How the states are linked:
w621: @>w277, !>w921, §>w317
w445: @>w154, !>w358, §>w624
w351: @>w337, !>w624, §>w154
w263: @>w128, !>w139, §>w239
w591: @>w408, !>w703, §>w324
w352: @>w973, !>w38, §>w267
w981: @>w119, !>w805, §>w817
w979: @>w308, !>w253, §>w621
w18: @>w621, !>w5, §>w253
w599: @>w198, !>w154, §>w337
w331: @>w366, !>w995, §>w634
w237: @>w820, !>w282, §>w306
w355: @>w817, !>w951, §>w805
w83: @>w351, !>w327, §>w445
w921: @>w886, !>w374, §>w963
w219: @>w880, !>w388, §>w928
w234: @>w237, !>w683, §>w559
w373: @>w730, !>w108, §>w427
w997: @>w378, !>w749, §>w262
w606: @>w732, !>w156, §>w508
w204: @>w891, !>w973, §>w707
w707: @>w605, !>w688, §>w591
w241: @>w508, !>w408, §>w156
w608: @>w234, !>w841, §>w92
w995: @>w705, !>w599, §>w21
w500: @>w603, !>w99, §>w305
w161: @>w355, !>w364, §>w144
w378: @>w358, !>w931, §>w920
w970: @>w153, !>w611, §>w229
w210: @>w99, !>w161, §>w464
w951: @>w979, !>w128, §>w18
w38: @>w686, !>w608, §>w227
w139: @>w373, !>w508, §>w732
w92: @>w559, !>w756, §>w683
w652: @>w262, !>w119, §>w749
w973: @>w591, !>w686, §>w688
w683: @>w282, !>w25, §>w563
w317: @>w236, !>w963, §>w886
w408: @>w671, !>w370, §>w471
w559: @>w306, !>w563, §>w282
w841: @>w683, !>w927, §>w756
w927: @>w25, !>w229, §>w153
w732: @>w427, !>w879, §>w108
w121: @>w707, !>w267, §>w973
w730: @>w963, !>w684, §>w374
w879: @>w204, !>w352, §>w121
w805: @>w775, !>w18, §>w979
w337: @>w611, !>w851, §>w219
w427: @>w374, !>w204, §>w684
w99: @>w178, !>w355, §>w981
w156: @>w879, !>w471, §>w671
w464: @>w981, !>w144, §>w355
w686: @>w703, !>w234, §>w73
w364: @>w951, !>w263, §>w883
w269: @>w227, !>w339, §>w608
w108: @>w684, !>w121, §>w204
w178: @>w749, !>w817, §>w119
w817: @>w489, !>w979, §>w775
w508: @>w108, !>w671, §>w879
w931: @>w941, !>w16, §>w210
w236: @>w883, !>w230, §>w263
w594: @>w830, !>w83, §>w393
w928: @>w762, !>w997, §>w114
w339: @>w92, !>w264, §>w841
w886: @>w263, !>w673, §>w230
w253: @>w317, !>w730, §>w921
w370: @>w340, !>w820, §>w721
w705: @>w927, !>w198, §>w970
w306: @>w466, !>w331, §>w833
w436: @>w995, !>w393, §>w830
w920: @>w500, !>w210, §>w941
w154: @>w219, !>w59, §>w851
w605: @>w156, !>w324, §>w408
w21: @>w970, !>w337, §>w198
w775: @>w409, !>w621, §>w308
w409: @>w161, !>w277, §>w426
w153: @>w436, !>w618, §>w594
w703: @>w370, !>w237, §>w381
w198: @>w229, !>w219, §>w611
w933: @>w210, !>w409, §>w16
w366: @>w841, !>w705, §>w264
w673: @>w139, !>w241, §>w606
w634: @>w264, !>w21, §>w705
w374: @>w673, !>w891, §>w885
w25: @>w934, !>w594, §>w436
w59: @>w388, !>w305, §>w603
w73: @>w381, !>w559, §>w237
w833: @>w339, !>w634, §>w366
w358: @>w59, !>w941, §>w500
w611: @>w618, !>w928, §>w880
w327: @>w624, !>w920, §>w358
w963: @>w230, !>w885, §>w673
w603: @>w997, !>w178, §>w652
w264: @>w756, !>w970, §>w927
w144: @>w805, !>w883, §>w951
w262: @>w920, !>w933, §>w931
w563: @>w331, !>w436, §>w934
w762: @>w445, !>w378, §>w327
w128: @>w253, !>w373, §>w5
w305: @>w652, !>w981, §>w178
w618: @>w393, !>w762, §>w83
w230: @>w239, !>w606, §>w139
w941: @>w305, !>w464, §>w99
w381: @>w721, !>w306, §>w820
w489: @>w16, !>w308, §>w409
w471: @>w352, !>w721, §>w340
w340: @>w267, !>w269, §>w38
w308: @>w426, !>w317, §>w277
w277: @>w364, !>w886, §>w236
w229: @>w594, !>w880, §>w618
w891: @>w241, !>w591, §>w605
w282: @>w833, !>w934, §>w331
w934: @>w634, !>w830, §>w995
w851: @>w928, !>w603, §>w388
w830: @>w21, !>w351, §>w599
w5: @>w921, !>w427, §>w730
w624: @>w851, !>w500, §>w59
w885: @>w606, !>w605, §>w241
w684: @>w885, !>w707, §>w891
w393: @>w599, !>w445, §>w351
w267: @>w688, !>w227, §>w686
w119: @>w933, !>w775, §>w489
w721: @>w38, !>w466, §>w269
w820: @>w269, !>w833, §>w466
w688: @>w324, !>w73, §>w703
w426: @>w144, !>w236, §>w364
w671: @>w121, !>w340, §>w352
w114: @>w327, !>w262, §>w378
w466: @>w608, !>w366, §>w339
w239: @>w5, !>w732, §>w373
w883: @>w18, !>w239, §>w128
w16: @>w464, !>w426, §>w161
w749: @>w931, !>w489, §>w933
w388: @>w114, !>w652, §>w997
w324: @>w471, !>w381, §>w370
w227: @>w73, !>w92, §>w234
w756: @>w563, !>w153, §>w25
w880: @>w83, !>w114, §>w762

The rows follow the links: the fewer symbols apart two states are, the more alike their rows tend to be.

Each row is also shifted at random along 8 hidden directions that mean nothing.

Known rows, each with its state:
[-309, -120, -119, -2, 55, 75, 192, -150, 261, -306, -68, -564, 180, 24, 55, 62, -80, 83, 105, 91, 89, 217, -94, 213, 148, -37, -65, 115, 3, 71, -373, 118, 111, -420, 104, -126, -229, -56, 44, -266, 513]: w721
[505, -114, 159, 42, 2, 199, 89, 3, -576, -668, -187, -402, 268, 551, 83, 81, 20, 56, -244, 2, -7, 171, -176, -67, 5, 64, 168, 198, 14, 153, -475, -11, -223, -472, -314, -160, -58, 15, -15, 56, 194]: w370
[-269, 230, 194, 23, 240, 129, 13, -335, -337, 76, -113, 400, -359, 179, 142, 237, -24, 15, 53, 261, 1, 6, 410, 122, -52, 19, 161, 76, -131, -316, 26, 133, 254, -15, -159, 25, 110, 154, -39, 294, 161]: w393
[576, 267, 99, -22, 64, -213, -178, -511, 546, 150, -25, -160, -223, -175, -125, -245, -25, -11, -129, 274, 205, -75, 362, 81, 77, -103, 218, -54, 21, -365, -1, 3, 134, 168, 231, 163, 214, 96, 132, -309, 174]: w603
[-771, -170, -316, -20, -256, -13, 326, 222, 166, -413, 166, 335, 371, 150, -45, 286, 26, 65, -6, -364, -236, 9, -402, 102, 12, 172, -140, 227, 54, 133, 49, 202, -186, -103, -111, -12, -120, -273, -38, -12, -498]: w885
[-255, -74, 23, -21, 172, -202, -104, 228, -50, 191, 1, -330, 67, 85, 114, -244, -167, -113, -174, -337, 19, 66, -106, -279, -35, -313, 9, -185, -93, 12, -20, -228, 17, 542, 37, -72, 270, -98, 560, -127, 291]: w219
[-390, -57, -180, -45, -207, -249, 88, 249, 224, 8, 236, 91, 272, 133, -40, -29, -116, -54, -281, -468, -221, -111, -345, -232, -62, -116, 22, -13, -32, -68, 99, 9, -146, 522, 43, 23, 303, -340, 569, -199, 101]: w161
[-192, -23, 165, -23, 250, -77, -143, -160, 539, -25, -138, -262, -96, -240, -27, -343, -5, 11, -21, -135, 340, 94, 51, 109, 72, -143, -69, -145, 119, -29, 341, -225, -89, -21, 81, 157, 142, 90, 159, -77, 425]: w337
[154, 9, 162, -12, -275, -68, 192, -174, -30, -699, 19, -28, 368, 558, -35, 256, 42, 43, -492, -80, -169, -2, -183, -41, 26, 141, 267, 266, 97, -132, -263, 261, -279, -22, -249, -35, 346, -203, 207, -22, -240]: w963
[-390, 39, -151, -7, 202, -184, 108, -239, 139, -225, -79, -173, 56, 188, 82, 23, -95, -14, -31, -38, 49, 184, 148, 108, 113, -114, 98, 132, -89, -149, -334, 80, 194, 150, 16, -80, 4, 4, 100, -231, -463]: w25
[-428, -98, 269, 12, 246, 90, 87, 26, -248, -443, -226, 340, -34, 384, 174, 79, 117, 21, -165, -295, 44, 143, -45, 61, -20, 94, 9, 114, 34, 24, 274, -65, -189, 8, -440, 2, 275, 102, 109, 475, -163]: w634
[-311, -47, 486, 10, -153, 95, 13, -240, -149, -532, -113, -739, 405, 188, -8, 292, -30, 32, -230, 323, 120, 168, 9, 20, 108, -24, 82, 40, 268, 79, -417, 198, -166, -390, -66, -132, 86, -53, -280, 8, -288]: w684
[-700, 134, -76, 8, -122, 150, 124, -49, -245, -14, 189, 184, 69, 137, -15, 279, -214, 56, -34, -24, -181, -100, -72, -48, -144, -93, 112, 67, -91, -215, -34, 156, 35, -207, -2, 74, -34, -256, 198, -69, 820]: w464
[-592, -185, 633, -5, 266, 99, -2, -112, 172, -415, -333, -286, 30, 106, 185, 22, 143, 30, -165, -79, 285, 254, -1, 160, 115, 28, -120, -51, 227, 119, 311, -51, -202, -89, -285, -47, 409, 154, 100, 470, 179]: w833
[129, -49, -72, 18, 217, 198, 112, -103, 131, -185, -170, 263, -235, 10, 63, -77, 115, 103, 173, -43, 117, 92, 14, 272, 29, 159, -71, 133, -51, 16, 207, -54, 8, -409, -141, 70, -155, 169, -43, 172, 548]: w683
[600, -159, -82, 20, -229, 26, 130, 262, -362, -712, -17, 223, 376, 521, -71, 21, 147, 39, -338, -379, -181, -4, -409, -137, -48, 232, 117, 260, 85, 214, -98, -37, -481, -168, -387, -17, 30, -97, -48, 97, -636]: w508
[94, 76, 225, 0, 245, 7, -151, -287, 296, -107, -172, -196, -151, -108, -30, -272, -1, 33, -57, 26, 313, 67, 160, 116, 34, -104, 60, -73, 88, -115, 216, -180, -73, -183, 6, 169, 109, 142, 52, -34, 475]: w351
[219, 159, 200, 20, 275, -5, -127, -366, -165, 236, -184, -393, -274, -38, 134, 21, -52, -46, 128, 518, 172, 139, 501, 79, 101, -124, 107, -64, -89, -152, -394, 55, 404, 43, 117, -142, -28, 252, -158, -30, -85]: w934
[-236, 152, 251, -6, -27, -57, -137, -49, -289, 341, 79, -176, -37, 42, 57, 114, -167, -83, -139, 175, -69, -80, 179, -235, -79, -218, 138, -171, -51, -195, -121, 50, 147, 354, 89, -48, 264, -85, 225, -6, 256]: w178
[228, -74, 16, -4, 78, 13, 159, -80, 302, -133, -131, 462, -214, 53, 89, 47, 254, 44, 47, -33, -17, 34, 32, 256, 93, 302, -85, 152, -10, -4, 256, 110, 28, 68, -176, -15, 146, 162, 18, 325, -180]: w73
[17, 189, 525, 18, -29, 101, -212, -338, -209, -238, -81, -348, 86, 90, -84, 43, -78, 18, -281, 267, 190, -17, 192, -80, -55, -132, 237, -75, 187, -170, -35, -13, -192, -288, -64, 126, 212, 7, -120, 27, 271]: w933
[-665, 136, -70, 17, 60, 264, 35, -81, -51, 99, 83, 405, -177, -144, -43, 97, -118, 100, 192, -27, 7, -100, 20, 132, -144, -34, -29, 7, -49, -164, 355, -6, 17, -444, -1, 218, -193, -72, -20, 70, 986]: w500
[-680, -259, 237, -4, 97, 89, -2, 229, 7, 110, -116, -554, 129, -200, 164, 72, 2, -29, 172, 46, 121, 198, -93, 20, 98, -86, -306, -191, 111, 328, -27, -25, 57, -21, 53, -217, -33, 40, -73, 176, 58]: w38
[601, 19, 63, -17, -248, -45, 231, -215, 238, -365, 34, -20, 112, 408, 12, 146, 57, 64, -375, 31, -195, -50, -153, 32, 48, 175, 220, 231, -38, -216, -225, 285, -63, 50, -103, -63, 369, -162, 514, -78, 686]: w673
[-284, -59, -317, -4, 99, -124, -141, 318, -70, 196, 104, -168, 125, -154, -64, -319, -191, -68, 78, -372, 53, 7, -170, -220, -86, -286, -76, -156, -64, 134, 37, -322, -58, 135, 152, 70, -227, -112, 92, -316, -64]: w624
[-123, 114, 113, 4, -100, -74, -41, -10, -316, -339, 58, 288, 189, 360, -79, 76, -44, -23, -357, -233, -99, -85, -69, -186, -124, -36, 233, 89, 59, -140, 68, -25, -288, 128, -239, 122, 236, -125, 53, 59, -496]: w210
[-826, 13, -209, 19, -187, 135, 80, 220, -408, -446, 183, 454, 366, 185, -170, 193, -118, 62, -69, -395, -147, -86, -311, -92, -187, -4, 29, 140, 88, 65, 169, -39, -393, -412, -206, 206, -269, -261, -298, -4, -447]: w817
[158, -351, -297, -34, -166, -247, 91, 604, 158, -80, 89, 35, 332, 53, 2, -181, 128, -84, -93, -570, -170, 18, -503, -197, 40, 84, -221, -11, 39, 404, 76, -139, -247, 491, -67, -133, 60, -129, 188, -24, -874]: w707
[90, -10, -43, 1, 255, -43, -68, -261, 501, -164, -190, -115, -129, -256, -64, -263, 103, 47, 178, 50, 333, 150, 177, 294, 147, 26, -82, 19, 101, 34, 132, -131, 5, -266, 74, 118, -186, 228, -317, -108, -351]: w264
[-135, -142, 121, 7, -38, 177, 128, 110, 11, 51, -45, 7, -51, -51, 112, 177, 100, 39, 128, 92, -49, 39, -91, 108, 31, 152, -174, 0, 15, 141, 76, 125, 58, -135, -56, -120, 8, 35, 20, 277, 448]: w591
[571, 193, 166, -3, -6, 0, -62, -401, 300, -440, -64, 183, -52, 177, -176, -194, 50, 89, -340, -71, 149, -91, 36, 84, -40, 57, 287, 131, 101, -300, 247, -62, -302, -269, -137, 300, 249, -1, 175, -83, 554]: w941
[98, 103, -40, 15, -93, -185, -272, 209, -557, 98, 115, -40, 216, 33, -146, -87, -104, -135, -122, -78, -43, -89, 59, -375, -115, -199, 130, -124, 54, 86, -172, -196, -149, 295, 17, 38, -100, -37, -375, -145, -1404]: w99
[-339, 65, 525, 22, 149, 120, -250, 28, -551, 15, -115, -252, 14, 107, 76, 3, -105, -56, -186, 29, 138, 30, 109, -237, -125, -225, 90, -208, 96, -1, 99, -186, -146, -3, -163, 27, 229, 48, 14, 257, 248]: w59
[252, 19, 510, 5, -202, 89, -55, -184, -98, -333, -72, -338, 198, 160, -43, 167, 66, 23, -308, 251, 48, -7, 0, -50, 26, 72, 130, 1, 223, -7, -99, 133, -239, -201, -119, -20, 275, -17, -90, 148, 56]: w239

Start, symbols taken left to right, then the state you end at.
Answers are names.
[-510, -205, 113, 28, 161, 209, -14, 136, -123, -320, -191, -211, 139, -126, 27, -8, 75, 55, 215, -66, 229, 214, -99, 151, 52, 40, -238, -21, 179, 360, 119, -151, -184, -544, -136, -13, -324, 140, -509, 199, -371]
! ! § @ § ! @ § @ ! ! -> w920
[517, 240, -89, -10, -163, -209, 116, -373, 60, -602, 81, 314, 163, 604, -131, 27, -47, 36, -557, -182, -160, -106, -25, -68, -45, 48, 486, 330, -48, -443, -201, 144, -209, 128, -191, 157, 356, -200, 398, -268, -112]
! @ § @ § @ § ! ! § @ -> w606
[-970, -285, 218, -33, 285, -156, -195, 440, 32, 289, -93, -648, 163, -232, 177, -264, -133, -147, 35, -371, 209, 209, -156, -243, 38, -385, -304, -391, 81, 333, 167, -346, -26, 495, 94, -144, 169, -15, 263, 53, -113]
@ @ ! ! ! @ @ @ ! -> w652
[64, 37, -25, 33, 163, 115, -150, 247, -639, 77, -24, 235, -81, 134, 26, -134, -70, -34, 1, -220, -9, -36, -22, -220, -178, -115, 56, -69, -96, 60, 124, -282, -112, -17, -175, 71, -104, 43, -29, 141, 59]
@ ! § ! @ ! ! -> w308
[621, -230, 246, -6, -137, -112, -125, 348, -307, -75, -67, -697, 333, 170, 59, -122, 41, -107, -266, -49, -24, 76, -229, -351, 42, -81, -14, -146, 97, 338, -345, -123, -189, 305, -48, -259, 193, -26, 118, -1, -402]
@ ! ! ! @ @ ! § @ @ -> w282
[-282, 253, -110, -11, -269, -82, 111, -470, 455, -82, 165, 461, -14, -202, -224, 341, 73, 65, 99, 380, -60, -142, 289, 315, 71, 215, 75, 186, 126, -285, 29, 399, 102, -162, 152, 164, -117, -27, -553, -112, -1009]
§ @ § @ @ @ § ! -> w732
[124, 168, -131, 12, 165, -21, 135, -487, 80, -69, -111, -16, -208, 85, 74, 179, 5, 40, 167, 441, 42, 127, 419, 297, 148, 75, 133, 210, -136, -241, -444, 261, 407, -140, 69, -95, -179, 172, -234, -135, -351]
§ @ @ ! ! § @ ! § ! -> w997
[-409, -139, 233, -30, -209, -30, 48, 26, 354, -240, 34, -333, 319, -76, -57, 101, 34, 23, -149, -48, 42, 36, -220, 23, 79, 27, -105, -42, 234, 125, 83, 103, -225, -67, 26, -15, 179, -148, 19, 2, -25]
@ @ @ @ @ ! ! -> w891
[274, 48, -25, -36, -171, -117, -174, -23, 519, 560, 168, -504, -27, -515, -137, -210, -101, -40, 88, 227, 83, -133, 27, -75, 39, -169, -82, -275, 42, -29, -5, -24, 144, 152, 468, 34, -8, -89, 146, -381, 660]
§ @ ! ! § @ § § -> w891
[-297, 134, -168, 8, -102, 154, 11, -137, 104, -133, 140, 172, 56, -133, -197, 8, -118, 107, 71, -28, 40, -102, -65, 102, -95, -23, 48, 61, 44, -121, 161, -10, -132, -547, 79, 261, -276, -140, -153, -208, 571]
@ ! @ § § § § @ ! @ -> w963
[-41, 109, 46, 9, 212, -133, -68, -182, -133, -163, -123, 252, -91, 174, 19, -45, 37, -44, -89, -47, 86, 63, 249, 20, 15, -20, 140, 72, -9, -130, 15, -63, 1, 196, -158, 55, 93, 146, -169, 83, -960]
! § @ ! ! § @ @ § -> w119
[-235, 102, 274, -24, -196, 18, -16, -194, 467, 300, 74, 448, -212, -411, -88, 244, 195, 22, 126, 332, 3, -178, 216, 222, 44, 237, -141, -74, 187, -104, 473, 260, 54, 83, 98, 116, 185, 83, -329, 327, -357]
! ! § ! § § @ @ @ § -> w686
[-605, -77, 2, -38, 232, -285, 5, -4, 400, 439, -59, -113, -166, -252, 175, 6, 17, -119, 189, 50, 67, 139, 239, 86, 171, -99, -202, -149, -54, -1, 8, 68, 386, 696, 183, -182, 178, 117, 90, 48, -768]
@ ! ! § @ ! § @ ! -> w500
[-168, -92, 22, -7, 173, -7, 109, -118, 269, -201, -154, -7, -57, 21, 86, -9, 98, 36, 67, -30, 110, 156, 39, 216, 120, 88, -83, 83, 17, 29, 45, 33, 50, -52, -76, -48, 25, 111, -7, 99, -119]
@ @ ! ! ! @ ! @ @ -> w351
[494, -47, -210, -5, -28, -175, 168, -139, 66, -411, -57, -221, 179, 355, 32, 20, 37, 1, -156, 6, -68, 136, -22, 53, 141, 76, 153, 246, -70, -20, -534, 136, 58, 73, -48, -163, -10, -8, 68, -253, -598]
! @ ! @ § ! @ § § @ ! -> w351
[-580, -77, 254, 19, 291, 133, -95, 82, -344, 21, -176, -248, -47, -9, 160, 5, -58, -26, 107, -1, 167, 171, 89, -25, -12, -155, -107, -132, 17, 133, 38, -151, 44, -89, -104, -72, -27, 126, -92, 235, 89]
! ! § § § ! § -> w210
[567, 21, 80, 7, -126, -114, -75, 75, -256, 450, 16, 9, -129, -95, 67, 178, 137, -123, 114, 424, -151, -58, 262, -96, 63, 115, -32, -76, -39, 82, -291, 168, 280, 468, 95, -242, 34, 164, -314, 165, -1087]
! § @ ! @ @ ! @ ! @ @ -> w683
